(in the rows, 128 means zero)
Each row is followed by its class. Each block has new classes.
[157 116 119 123 121 126 127  99 152 121 132  79 134 141 132 130 120 118
 136  76  86 131 137 126 117 135 208 132 138  96 122 143 129 139 133 139
 126 124 166 136 121 139 127]	F
[180 126 123 129 120 127 138 111 140 157 128 106 119 146 128 133 141 121
 143  94 150 113 139 135 118 124 191 138 143 105 132 135 130 102 158 139
 124 130 177 130 130 125 127]	F
[ 99 125 131 105 148 124 144 104 123  90 135  89 125 118 135 122 113 134
 149  72 107 139 128 127 117 130 238 113 132  85 118 141 119  92 137 128
 126 112 151 122 129 127 114]	F
[162 120 134 158 124 138 147 102 154 139 137 106 129 134 157 117 128 119
 146  75 146 100 164 119 119 128 151 126 112 121 133 118 147 177 124 132
 128 125 173 132 131 131 130]	D
[149 128 133 133 125 125 126 108 120 136 123 112 119 148 130 143 139 128
 144 116 184 114 142 133 123 123 183 138 143  77 125 137 129 100 155 136
 124 126 171 132 127 133 124]	F
[140 123 131 160 138 142 153 120 131 135 137 120 115 130 138 116 130 121
 152  72 177 102 182 124 127 141 131 119 114 123 127 121 146 188 131 139
 122 121 161 132 142 126 123]	D
[120 130 137 106 146 136 127 111 110 110 125 110 137 137 127 124 134 124
 133 107 121 130 126 127 132 124 142 121 154  73 133 139 109 103 135 127
 137 124 123 128 114 133 128]	F
[153 129 126 121 141 143 132 107 142 135 128 118 132 134 132 140 143 129
 139  91 122 117 156 128 121 135 114 125 127 110 129 132 127 149 145 141
 127 131 155 134 125 131 122]	X
[151 117 131 132 124 125 128  99 141 106 132  97 117 139 132 115 123 119
 141  95 198 122 167 130 118 119 226 139 143  86 128 134 137 108 159 143
 120 127 163 138 123 134 128]	F
[133 125 135 128 111 117 145 106 145 149 135 109 116 143 132 124 121 100
 153 121 191  90 125 117 125 124 210 124 123 102 131 118 130  62 125 130
 139 113 151 110 131 126 126]	F
[179 122 114 131 110 127 146 119 130 119 121 118 114 126 133 133 125 115
 141 123 141 109 158 147 116 134 196 128 113 124 132 144 148 125 147 148
 124 125 134 112 134 130 124]	F
[120 124 135 123 139 119 135  96 129 105 128 103 131 143 128 128 120 128
 141 117 124 127 125 120 110 113 204 116 133  98 128 133 116 104 124 118
 126 125 149 123 133 110 130]	D
[138 120 136 151 136 129 136  88 150 123 135  93 127 141 132 129 138 135
 146  83 148 119 142 118 107 118 188 134 133  98 128 122 120 157 131 124
 123 126 179 133 131 125 131]	D
[179 119 125 134 103 119 139  96 170 143 118 103 127 147 136 121 134 110
 139 104 198  96 157 122 113 111 194 142 122 120 131 119 142 107 143 141
 131 134 172 120 129 132 136]	D
[132 126 128 113 130 133 146 103 150 139 125 112 119 141 135 127 136 128
 148  48 162 138 138 114 124 130 169 120 135  83 131 124 116  79 153 135
 130 118 168 122 112 126 118]	F
[170 129 132 129 120 137 131 123 128 157 121 120 119 135 132 147 146 122
 143 103 141 105 147 132 118 134 154 131 131 110 128 135 146 112 152 142
 130 123 162 125 133 132 122]	D
[132 120 130 135 150 120 144  90 128  97 128 101 136 127 128 128 140 144
 143  97 146 124 117 126 115 114 173 120 131  95 126 127 103 131 138 127
 124 130 157 133 129 124 124]	D
[115 122 128 121 133 109 142  95 137  99 130 110 125 126 130 132 136 119
 140 120 159 123 135 119 111 116 189 134 119 115 127 123 124 107 139 132
 128 129 139 131 133 128 128]	D
[160 121 127 125 135 124 141 120 151 141 133  88 135 132 135 101 133 128
 138  48  72 136 112 119 114 108 196 130 144 108 127 128 120 109 112 117
 131 121 148 132 130 121 125]	D
[150 109 124 138 117 108 139  96 109  96 125  85 116 120 124 154 109 113
 139 151  81 132  96 128  95 122 252 142 112 123 126 157 123 117 146 143
 125 135 133 117 136 142 123]	F
[157 118 130 141 125 118 147 107 118 124 124 110 125 132 131 128 134 120
 141 133 105 103 129 123 116 128 195 131 115 129 128 136 131 137 127 138
 131 122 128 120 140 138 126]	F
[150 124 135 152 131 129 131 111 129 137 137  97 127 137 128 127 125 123
 143  93 136 109 152 132 115 127 184 131 138 103 132 134 134 144 138 130
 127 128 168 131 139 132 130]	D
[158 120 126 147 135 143 133 110 130 122 127 105 120 128 130 142 114 139
 144  78  93 130 140 131 111 139 175 128 142 106 130 142 131 153 134 139
 116 122 191 135 132 137 121]	F
[150 121 133 133 144 139 128 108 119 126 128  98 129 139 128 133 134 124
 144  93 116 125 138 130 125 131 168 128 140  85 125 141 122 152 143 142
 130 123 151 135 130 141 123]	X
[126 121 128 126 114 131 149 114 149 145 135 121 119 133 138 123 126 113
 145 129 161 109 128 121 122 123 152 118 112 151 134 117 136  95 124 135
 134 126 160 115 135 122 125]	F
[130 116 131 126 131 134 152  86 154 120 133  93 135 132 138 130 112 146
 149  63 100 128 115 116 103 123 196 120 124  94 130 116 112 113 117 131
 130 125 180 131 124 129 121]	F
[161 117 137 123 113 148 130  93 173 132 137 106 130 140 138 114 121 124
 139  71 131 105 162 119 122 130 152 126 127 112 129 123 137 134 123 142
 119 131 182 148 116 128 132]	F
[147 122 125 109 124 129 132 109 144 128 123 112 126 126 139 136 115 121
 140  83 105 133 144 121 117 141 182 123 117 111 125 137 140 111 141 141
 125 114 148 122 120 136 127]	F
[187 121 125 127 131 143 147 104 155 130 131 114 134 133 136 102 138 136
 142  70 124 121 164 123 114 125 156 125 129 111 129 131 135 141 143 143
 121 125 153 118 124 130 121]	D
[132 125 134 144 132 124 139  84 119 114 124 106 116 141 134 142 120 123
 154 122 192 112 150 130 111 120 217 130 132  78 124 123 124 104 140 132
 121 127 186 124 133 134 122]	D
[146 124 132 138 132 131 146 106 150 159 130 107 127 141 133 133 147 118
 151  72 139 105 134 116 105 128 145 118 126 102 129 115 126 135 128 130
 140 122 173 132 132 127 129]	D
[135 100 112 161 110  96 187  93 148 125 136  95 103 119 131 134 140 117
 154 127 127 123  77 106  88 115 247 131  87 172 131 118 118 125 129 128
 126 136 167 112 138 114 121]	F
[157 118 130 130 126 130 141  99 135 117 132  97 127 129 124 122 138 141
 139 102 130 110 144 135 119 130 176 127 131 121 129 139 128 146 142 137
 127 128 153 123 130 130 122]	F
[147 120 132 131 134 134 141 101 138 141 130  98 126 138 131 133 134 120
 130  73 114 121 134 122 119 130 177 128 133  89 127 129 120 123 139 136
 131 124 168 132 123 137 124]	F
[136 122 127 132 131 136 127  93 131 112 118 106 129 135 134 143 119 130
 142 110 127 115 147 131 117 134 159 119 127  84 132 135 126 148 134 144
 125 123 169 127 124 140 129]	X
[182 124 122 144 116 141 150 117 149 162 128 124 122 137 135 106 142 120
 144  91 136  88 156 124 125 123 126 122 124 129 129 129 138 139 127 139
 131 125 157 120 129 121 126]	D
[135 110 123 147 116 122 157  83 149 138 124 109 113 139 124 155 136 133
 146  96 163 124 114 116 106 155 154 133 116 118 132 111 118 136 143 149
 134 132 206 131 128 127 121]	F
[176 136 133 147 134 135 144 123 123 143 125 118 132 133 132 112 143 129
 139  83 122 111 148 131 118 110 178 131 139 101 129 138 128 131 145 124
 128 121 139 130 131 124 130]	D
[145 131 126 133 137 129 125 105 169 112 136 102 128 121 139 144 122 134
 138  73 115 126 171 122 115 136 159 116 124 130 124 124 145 176 136 133
 115 130 192 134 136 129 140]	D

Each row is followed by its class. Each block has new classes.
[122 117 112 115 128 122 110 138 124 134 147 114 142 158 126 117 129 128
 122 131 118 136 127 126 123 145 137 137 122 116 142 126 134 131 121  99
  95 122 128 136 126 131 129]	K
[147 113 121 154 136 127 113 116 134 109 130 139 101 137 137 133 133 120
 108 121 144 125 123 133 132 119 136 132 122 146 134 119 122 110 131 128
 146 139 125 140 127 122 133]	S
[140  85 122 137 120 121 120 135 131 141 148 153 179 183 133 130 111 115
 106 131 120 154 122 143 135 126 141 135 148 125 137 117 128 133 123 147
  75 122 119 137 128 121 128]	S
[124 136 158 125 125 160 126 146 139 120  93 124 108 125 135 136 130 130
 126 134 129 129 127 126 114 121 131 124 135 126 128 134 132 133 132 156
 153 149 137 124 127 123 125]	G
[122  83 131 120 126 125 134  95 122 127 109 141 149 145 129 129 128 116
 140 123 133 147 115 141 128 129 196 117 142 132 133 123 124 134 126 139
 115 125 120 131 131 137 124]	N
[104 124 129 119 135 101 132  92 131 123 123 157 165 129 129 125 123 124
 138 133 134 144 130 127 119 123 196 125 136 127 142 118 133 127 118 125
 140 128 135 117 131 129 117]	R
[137 161 122 112 125  94 138  96 126 113 139 150 129  98 128 127 127 132
 131 144 129 120 129 125 128 127 149 135 131 123 133 126 129 125 134 132
 149 123 142 126 126 132 133]	R
[138 134 109 123 130  78 119  65 136 115 178 130 196  83 132 115 103 117
 106 133 129 124 133 106 129 129 144 117 131 149 126 126 134 119 131  99
 161 114 139 107 132 151 126]	Z
[136 153 109 120 134 104 126 148 134 121 186 113  95 127 119 126 134 137
 112 130 129 105 139 129 118 138  60 137 109 100 127 134 134 111 128  92
 109 114 130 135 125 145 140]	K
[139 107 112 108 124 108 119  96 137 125 131 137 135 148 126 125 140 123
 123 127 124 149 126 129 129 134 180 121 130 135 135 119 136 122 130 114
 111 123 125 131 128 133 119]	Z
[134 143 125 124 122  99 138 125 128 125 146 137 166 103 130 110 122 121
 127 136 124 121 128 160 128 118 144 136 137 138 133 130 124 136 120 118
 135 119 125 123 128 134 127]	R
[133 136 129 112 126  85 147  68 130 134 133 129 196  83 129 112 112 129
 139 133 120 129 130 125 128 124 172 121 150 165 121 116 126 139 119 114
 158 115 131 107 130 141 119]	Z
[129 125 124 124 130 114 134 123 127 116 126 171 115 149 125 126 125 119
 123 129 127 134 123 134 129 123 148 125 137 120 121 125 136 132 135 137
 117 117 131 131 136 121 129]	S
[138 130 141 110 117 132 138 107 133 127 125 126 102 132 137 140 115 131
 127 147 126 136 131 135 125 140  70 115 143 119 109 114 129 140 132 152
 119 125 123 119 125 133 120]	L
[126 121 149 124 118 142 141 135 130 129 104 117  78 123 125 142 139 130
 129 128 125 133 143 140 118 135 100 124 132 126 112 119 133 123 116 134
 114 127 125 128 128 130 127]	V
[135 113 126 116 115 120 136 115 124 123 124 138 116 141 136 141 132 115
 123 134 137 138 133 115 132 119 134 129 139 135 119 117 112 112 132 149
 118 130 128 115 105 125 129]	S
[113 132 126 133 127 117 144 144 138 125 131 137 119 129 124 132 166 127
 143 130 124 128 133 127 121 130 135 130 138 134 127 136 129 134 133 132
 124 116 133 134 127 131 128]	R
[119 130 131 128 129 106 138 112 132 125 139 128 146 106 139 123 126 128
 136 120 123 132 134 132 147 127 122 135 116 137 114 119 128 130 127 123
 123 115 126 126 127 155 126]	V
[128 149 125 124 127 130 133 158 160 141 149 109  93 116 123 132 148 139
 127 130 126 112 134 123 119 136  60 114 107 108 106 133 128 115 135 117
 121 125 139 132 125 131 140]	V
[116 140 128 104 125 124 127 121 124 135 125 118  97 119 120 124 127 134
 134 132 134 131 130 130 125 132 145 132 117 118 145 140 138 121 131 105
 134 135 131 133 122 127 125]	K
[130 140 118 111 120  89 154 109 136 123 153 143 166 124 131 139 131 127
 139 146 118 128 135 136 124 124 140 124 143 122 134 125 143 142 124 137
 124 114 135 123 113 120 123]	K
[122 115 124 112 134 118 119  88 147 127 132 133 116 132 118 121 131 121
 130 127 135 144 123 127 124 128 193 128 129 128 134 131 132 129 126  92
 125 122 126 137 129 136 129]	N
[149 128 134 138 129 152 136 134 128 133 131 131  77 123 131 156 139 126
 123 125 138 133 130 132 127 139  60 122 121 127  82 122 131 132 135 164
 100 133 125 125 127 142 130]	L
[129 120 117 115 135 107 157 105 123 132 139 149 157 120 121 121 137 129
 137 133 126 128 125 131 124 133 171 173 134 131 131 130 119 120 127 121
 122 123 133 134 127 119 131]	R
[134 119 119 140 140 123 135 147 126 129 154 139 116 160 131 134 143 122
 121 125 121 133 136 137 133 138  86 142 121 122 120 127 129 115 134 141
  95 104 123 130 131 131 133]	S
[112 116 130 141 130 118 126 102 124 120 114 116 196  94 133 135 113 125
 136 114 124 150 141 124 135 126 185 119 156 166 114 120 119 148 121 128
 132  95 115 107 122 135 121]	Z

Each row is followed by its class. Each block has new classes.
[148 141 118  69 116  70 142 152 175 116 113 128 131 113 115 126 169 124
 136 117 112 103 115 135  76 130 125  87 120 124 138 131 161 150 146 161
 123 128 131 127 116 130 118]	<29>
[132 111 120 140 122 108 134 132 139 135 117 135 127 132 136 127 139 138
 125 130 128 112 119 132  83 125 117 147 126 126 119 129 112 141 145 140
 126 135 142 127 129 130 125]	<40>
[131 107 133 130 121 139 137 116 139 135 112 132 131 121 129 128 138 131
 125 130 130 117 127 140  85 130 121 143 126 128 127 134 151 123 142 143
 133 125 133 122 117 127 123]	<40>
[140 139 122 181 121 147 122  76 124 129 112 127 126 130 116 141 129 131
 115 128 116 108 128 141  82 124 122 149 135 132 129 127 179 126 142 118
 127 115 130 121 127 121 132]	<33>
[136 120 129 142 122 127 127 104 133 127 122 129 127 132 119 131 143 135
 122 122 124 113 132 137  89 128 123 143 133 127 126 131 133 144 131 140
 128 123 135 131 123 125 127]	<33>
[135 144 132 124 122 146 117  73 135  64 110 122 134 134 114 130 120 121
 138 124 114 103 123 137 123 138 129 136 133 130 159 132 164 151 130 129
 135 131 121 126 136 119 136]	<43>
[153 113 127 145 112 130 138 118 146  89 104 133 130 124 125 128 161 151
 138 116 112  97 126 149  21 129 118 136 124 128 150 131 128 163 144 156
 126 136 146 126 117 120 130]	<33>
[129 122 127 134 118 132 133 188 141 130 114 128 119 110 127 137 155 140
 129 119 123 129 125 127  97 128 125 107 125 129 137 128 132 130 132 145
 124 127 132 134 117 135 125]	<29>
[129 112 134 121 120 120 140 137 145  57 101 126 133 114 129 127 149 124
 137 119 123 121 131 148  86 133 117 105 129 125 130 131 169 130 139 140
 131 124 129 123 111 131 132]	<29>
[133 129 126 134 133 122 125 119 114 183 116 131 128 140 133 127 125 135
 114 131 128 123 132 126 141 118 130 158 123 128  98 124  93 128 145 123
 127 130 138 131 127 126 138]	<40>
[116 110 132 143 127 124 128 102 130  90 118 133 131 139 130 133 115 134
 138 128 129 121 128 131 107 133 117 144 133 125 130 127 115 135 129 123
 133 140 132 129 124 118 129]	<33>
[145 135 126 136 119 135 133  95 121 107 135 124 126 120 106 136 152 127
 120 120 109 119 134 145  61 126 131  92 125 129 142 133 182 136 145 126
 135 105 132 120 117 128 118]	<29>
[132 131 139 145 124 130 136  81 123  95 118 132 129 138 125 134 136 139
 138 129 123 103 128 143  55 126 116 149 127 131 140 130 137 138 158 138
 138 129 145 125 121 120 128]	<33>
[143 104 122 132 124 110 126 130 135 114 114 129 127 133 137 114 142 113
 104 124 125 130 133 146 140 130 133 113 125 130 102 128 135 141 135 109
 125 123 136 127 126 139 140]	<29>
[126  96 127 131 128 117 134 116 136 100 136 134 129 128 121 127 148 137
 139 120 138 132 130 133  85 130 120 141 136 127 125 125 123 133 102 147
 123 127 129 126 117 118 127]	<33>
[130  92 130 108 131 123 131 144 141  93 165 135 129 131 125 114 162 131
 145 119 154 142 130 132  96 133 125 128 133 123 144 132 122 137  75 159
 113 123 117 130 118 126 122]	<29>
[ 99 106 133  74 137  95 133 137 118 151 148 130 127 133 115 141 136 126
 132 128 138 149 139 112 140 126 130 128 129 130 105 128  95 114 124 148
 135 116 134 135 107 131 112]	<40>
[139 127 130 150 122 134 128 104 117 121 123 134 130 130 124 132 137 141
 130 126 124 113 125 135  74 128 123 144 133 128 139 128 130 142 129 140
 124 130 133 125 126 119 126]	<33>
[124 113 124 156 118 111 146 159 167  92 100 135 128 110 143 137 121 131
 137 129 134 118 114 133  83 135 108 110 129 123 144 130 182 114 142 131
 121 138 125 115 128 127 128]	<43>
[141  78 121 116 122  85 137 122 160  77 125 138 132 137 128 114 164 137
 143 115 137 115 123 147  54 133 117 135 133 129 127 131  97 170 119 159
 120 136 140 130 116 125 131]	<33>
[133 122 120 139 126 126 130  98 129 121 124 129 132 131 123 128 123 130
 121 126 123 127 128 136 115 129 128 133 131 129 122 125 142 129 130 117
 127 124 128 120 129 121 132]	<33>
[135 106 124  92 120 101 141 135 152  99 131 129 134 121 120 121 150 130
 138 118 120 129 125 134  82 133 125  87 119 126 139 133 123 152 131 142
 132 131 132 127 111 134 114]	<29>
[129 118 135  97 133 109 137 132 120  84 145 129 129 135 134 117 138 132
 149 123 130 138 130 136  80 126 127  96 118 130 142 131  95 141 131 133
 137 130 140 129 123 135 119]	<40>
[130 152 121 162 124 128 133 122 115 106 122 128 119 118 122 140 128 126
 125 121 106 126 132 131  93 121 125  99 126 131 133 125 163 111 139 111
 122 121 132 120 124 124 132]	<29>
[110 114 129 132 130 124 130 160 121  99 114 122 132 119 130 135 120 117
 120 124 123 150 137 125 170 130 132  94 129 129 107 123 132 109 134 104
 131 122 126 127 123 142 135]	<29>
[128 106 132 129 127 124 131 113 125  96 129 132 126 135 125 127 142 135
 138 123 129 130 134 137  85 136 123 132 128 128 133 130 110 138 130 138
 132 127 139 130 114 128 124]	<33>
[122 108 128 172 125 131 138  83 134 127 141 132 126 125 105 151 135 123
 115 128 131 122 131 135  75 129 114 147 141 124 122 130 222 108 126 135
 127  99 123 122 116 117 109]	<40>
[116 122 135 103 123 131 132 141 124 157 133 124 126 122 122 138 129 123
 120 133 124 135 134 123 133 124 133 117 122 128 122 133 136 115 148 137
 142 120 132 131 123 134 112]	<40>
[132 158 121 160 124 110 129 126 133  98  97 124 124 126 129 135 124 125
 126 126 118 108 121 132 125 127 119 122 130 130 127 124 156 122 150 111
 120 133 128 127 133 125 143]	<43>
[118 151 131 157 129 146 126 106 103 190 125 122 120 130 119 145 105 121
  98 140 118 129 135 119 160 119 131 139 127 131 107 132 165  95 158 103
 140 109 131 126 131 130 122]	<40>
[131 114 132 135 119 129 136  88 132 119 106 132 133 138 126 132 133 139
 133 128 122 108 129 132  64 129 118 155 128 129 128 129 134 135 147 144
 135 130 142 122 120 118 128]	<33>
[125 114 141 116 120 145 126 120 122 119  96 122 127 128 123 132 141 117
 116 131 121 117 134 143 131 131 126 140 127 129 117 135 158 122 150 132
 144 115 136 130 116 136 129]	<40>
[119 114 130 148 123 113 131 119 132  99 132 136 127 135 129 134 125 128
 134 126 138 128 125 127 108 131 117 139 134 125 125 128 130 126 124 131
 129 131 133 130 125 124 127]	<33>
[119 115 131 131 112 143 136 130 138 111 112 126 131 107 114 146 129 131
 123 125 113 129 130 133  97 135 125 106 125 128 138 131 173 118 142 131
 136 122 128 119 116 129 112]	<29>
[152 186 129 189 131 169 118 114 111 144 129 126 122 124 131 131 120 133
 126 136 122 105 119 127 110 119 133 148 128 131 158 127 144 136 133 121
 120 132 127 130 149 118 136]	<43>
[152 153 121 165 126 140 117  67 142  84 124 123 135 137 124 117 112 108
 119 126 118 106 121 147 139 134 127 117 131 129 147 131 196 149 124  94
 124 123 112 117 151 124 137]	<43>
[120 126 129 149 138 100 139 133 122 121 146 144 124 135 137 129 136 131
 134 136 143 128 127 121  93 121 117 135 131 127 121 128 130 106 133 133
 121 124 135 130 125 125 122]	<40>
[165 103 116 134 105 157 145 152 174 132 143 131 140  87 108 123 164 138
 117 116 105 132 119 148  26 136 131  40 116 124 182 137 201 151 129 143
 123 118 128 111 121 128  95]	<29>

Each row is followed by its class.
[133 122 130 132 134 111 143 130 153 107 137 146 111 136 150 130 129 130
 119 111 165 110 135 148 114 126 107 127  91 119 139 115 228 120 114 124
 162 151 124 138 112  98 158]	j217
[133 125 119 130 127 120 143 136 138  97 132 132 129 115 147 131 130 132
 126 114 146 103 125 131 115 132 119 160 106  99 152 116 243 120 118 119
 127 148 124 132 120 115 152]	J528
[126 126 104 136 132 116 137 145 136  80 153 141 139 143 122 124 136 127
 143  93 134 112 148 122 112 130 105 158  99  96 128 116 147 125 105 115
 142 185 129 155  96 127 155]	j938
[129 119 123 131 131 113 143 130 134 125 133 144 122 152 120 134 142 135
 105 119 153 116 138 137 118 137  98 138 106 122 137 123 222 129 108 129
 156 153 117 142 100 103 160]	j217
[130 116 114 142 119 113 139 162 147 122 135 176 119 133 163 149 137 148
 103 124 164 121 141 153 110 148  67 135  99 106 122 122 238 127 139 133
 137 160 101 126 103  87 161]	j768
[133 126 130 135 129  99 149 143 126 102 135 138 131 131 147 115 131 131
 127 115 134 110 129 132 112 120 128 139 106 125 132 116 179 126 110 127
 140 182 121 137 114 114 151]	J111
